Below is a small trained network, with its code and all its weights. Each question gives an input and a class and asks what happens when units are switched off, that is, made to give their printed mean instead of their output.

import numpy as np


def w(rows, s, z=0):
    codes = np.array(rows[::2]) - 128.0
    scale = np.full(codes.shape[1], s)
    scale[-1] = z or s
    return codes * scale


def f(y):
    return np.maximum(y, 0)


def log_softmax(a):
    a = a - a.max(-1, keepdims=True)
    return a - np.log(np.exp(a).sum(-1, keepdims=True))


def net(x, mask):
    res = np.array(x, float).reshape(1, 7) / 4 @ E
    y = f(res @ A[0][:, :-1].T + A[0][:, -1])
    res = res + np.where(mask, y, B[0][:, -1]) @ B[0][:, :-1]
    return log_softmax(res[-1] @ U[:, :-1].T + U[:, -1])


A, B = {}, {}
E = w([
[103,109,70,251,96],'x0',
[124,118,137,131,129],'x1',
[132,139,120,126,126],'x2',
[129,129,126,127,129],'x3',
[14,172,143,116,107],'x4',
[125,74,101,75,20],'x5',
[128,126,131,129,128],'x6',
],0.016)
A[0] = w([
[121,114,106,90,56,132],'n1',
[119,80,97,96,81,116],'n2',
[121,175,126,148,196,87],'n3',
[129,115,65,252,77,36],'n4',
[119,121,122,120,119,115],'n5',
[110,137,113,129,203,106],'n6',
[222,107,106,130,122,12],'n7',
[61,140,117,108,135,3],'n8',
[240,79,88,160,144,24],'n9',
[106,151,138,174,187,78],'n10',
[114,101,124,97,74,121],'n11',
[34,177,130,106,113,12],'n12',
[141,163,190,53,127,89],'n13',
[132,153,147,150,200,98],'n14',
[36,179,155,109,111,58],'n15',
[114,144,132,129,225,130],'n16',
[113,88,57,228,78,30],'n17',
[137,99,121,98,62,114],'n18',
[115,135,117,110,77,100],'n19',
[138,119,151,23,159,80],'n20',
[120,150,135,120,65,79],'n21',
[209,103,142,93,147,79],'n22',
[104,132,105,116,140,24],'n23',
[147,64,116,103,83,91],'n24',
[147,120,152,67,148,85],'n25',
[25,185,148,107,103,39],'n26',
[151,143,175,69,127,81],'n27',
[115,98,96,96,71,142],'n28',
[119,100,190,158,145,53],'n29',
],0.014,0.0054)
B[0] = w([
[177,215,191,124,186,216],'n1',
[176,212,187,165,154,206],'n2',
[182,169,174,132,126,190],'n3',
[60,133,94,119,25,253],'n4',
[132,121,170,117,127,142],'n5',
[149,189,173,136,141,175],'n6',
[128,64,92,51,199,189],'n7',
[118,76,113,95,165,166],'n8',
[96,11,94,59,211,219],'n9',
[184,218,188,104,108,191],'n10',
[165,157,173,135,143,199],'n11',
[145,28,80,100,171,202],'n12',
[58,160,68,147,6,210],'n13',
[195,193,190,138,151,190],'n14',
[133,28,135,94,161,210],'n15',
[188,204,172,179,133,198],'n16',
[71,154,88,126,51,244],'n17',
[189,202,153,176,193,207],'n18',
[176,127,154,126,126,176],'n19',
[85,157,82,201,40,220],'n20',
[161,142,135,123,153,169],'n21',
[80,3,100,92,168,196],'n22',
[116,135,122,131,148,133],'n23',
[175,180,194,147,194,203],'n24',
[80,114,122,175,36,185],'n25',
[114,2,72,83,230,218],'n26',
[48,145,87,150,55,190],'n27',
[188,226,167,186,162,211],'n28',
[122,167,105,115,158,144],'n29',
],0.0081,0.018)
U = w([
[228,224,182,119,205,209],'0',
[90,160,95,117,61,2],'1',
[157,45,109,99,255,133],'2',
],0.013,0.00084)

Each question gives the input, the list of numbers given to net, and the class t.
The units are the neurons (one row each of A and B). Each row of codes is followed by its name. A weight is (code - 128) times the scale printed after its matrix; where a second scale follows, it is the last column's (A, B and U).
mask holds one flag per neuron, in row order. A switched-off neuron (its flag False) gives its mean, the last column of its row in B, instead of its output. The means were averaged over made-up inputs and are rounded, as every weight is.
A unit's drop is (log p(t) with every unit on - log p(t) with that unit switched off) / (log p(t) with every unit on - log p(t) with every unit switched off).
The circuit of an input: a set's keep is (log p(t) with only the set's units on - log p(t) with every unit switched off) / (log p(t) with every unit on - log p(t) with every unit switched off). Starting from the 12 units with the biggest drops (on a tie, the unit counted first), units are removed one at a time, each time the one whose removal leaves the highest keep (on an exact tie, the one counted first), for as long as the keep stays at least 0.8.
units of the circuit, in order: the units of the circuit, biggest drop first
k most important neurons: the k neurons with the biggest drops, biggest first
drop of u: that unit's drop, to one decimal
input [7,5,1,0,2,-5,-3], class 1: units of the circuit, in order -> (n4)
input [-3,-5,0,-2,8,7,-8], class 2: 2 most important neurons -> (n26; n12)
input [-3,-7,-3,7,5,5,1], class 0: 4 most important neurons -> (n9; n1; n28; n22)
input [-8,7,-3,8,8,-1,3], class 1: 2 most important neurons -> (n13; n20)
input [3,2,-3,-2,-7,6,2], class 2: 2 most important neurons -> (n9; n7)
input [3,-6,-7,1,8,8,0], class 0: 2 most important neurons -> (n28; n1)
input [4,-6,-5,-4,-5,-2,-1], class 2: 2 most important neurons -> (n9; n13)
input [-7,1,8,-2,1,6,-5], class 1: 4 most important neurons -> (n13; n20; n27; n25)
input [-6,-7,2,-8,-8,-3,0], class 2: 2 most important neurons -> (n9; n22)
input [5,1,-8,4,-1,5,6], class 0: 2 most important neurons -> (n13; n24)
input [-2,1,6,8,7,6,8], class 2: 3 most important neurons -> (n26; n12; n15)
input [7,5,0,7,6,7,4], class 0: 2 most important neurons -> (n1; n28)
input [8,6,7,5,-4,-6,7], class 1: 2 most important neurons -> (n4; n17)
input [6,-5,8,4,7,4,7], class 2: units of the circuit, in order -> (n26)
input [-2,-2,2,-1,2,0,-7], class 1: drop of n22 -> 0.1
input [6,-5,-3,-2,-2,6,-2], class 0: drop of n1 -> 0.3
input [1,7,8,5,-7,5,-1], class 2: drop of n9 -> 1.4
input [0,-2,-4,2,5,-4,-6], class 2: drop of n26 -> 0.5
